[[ 1.72 -1.67 -3.21  2.36  2.36]
 [ 2.31 -1.12 -4.23  3.85  3.54]
 [-1.15  2.37 -2.24  2.49  2.11]]
->
[[-1.12 -4.23]
 [ 2.37 -2.24]]

[[ 0.34  0.20  0.28 -0.02]
 [ 2.70  1.43  1.59  1.73]
 [-4.19 -0.85 -1.81 -3.46]
 [-1.99 -1.46  1.17  2.32]]
->
[[ 1.43  1.59]
 [-0.85 -1.81]]

[[-3.33  2.80 -2.15 -0.70]
 [ 0.33 -0.32  0.77 -3.25]
 [ 4.91 -2.47 -4.23 -1.48]
 [-3.66  1.24  3.22  1.39]
 [-3.92 -0.28  0.01  1.65]]
->
[[-0.32  0.77]
 [-2.47 -4.23]]

[[ 1.96 -0.41  0.39 -1.69]
 [ 0.55  3.77  1.31  0.99]
 [-3.36  1.71  0.32  5.40]
 [ 1.31 -1.57 -4.03 -0.89]
 [ 3.18 -2.37 -1.62 -1.86]]
->
[[3.77 1.31]
 [1.71 0.32]]

[[ 1.64 -0.79 -1.37]
 [ 1.09 -1.08 -1.97]
 [ 4.58 -4.35 -5.80]
 [-0.72  0.10  0.50]
 [ 1.91 -1.14 -1.57]]
->
[[-1.08 -1.97]
 [-4.35 -5.80]]

[[-0.45 -2.26 -3.94  1.17 -2.56]
 [-2.84  4.43 -5.05 -1.82  3.04]
 [-4.62  3.40  3.46  0.11 -1.86]]
->
[[ 4.43 -5.05]
 [ 3.40  3.46]]

[[ 1.69 -3.20  1.23]
 [ 2.78  0.41 -5.53]
 [-0.71  0.61 -0.15]
 [-0.22  1.09 -0.79]]
->
[[ 0.41 -5.53]
 [ 0.61 -0.15]]

[[ 0.52 -2.56  1.64 -1.84  0.48]
 [ 1.77 -1.24  2.52  4.23 -2.11]
 [-1.44  4.01 -3.88 -3.46  2.31]]
->
[[-1.24  2.52]
 [ 4.01 -3.88]]

[[ 3.14  1.30 -0.39]
 [ 4.37 -1.24 -3.11]
 [-1.03 -1.02 -4.68]]
->
[[-1.24 -3.11]
 [-1.02 -4.68]]
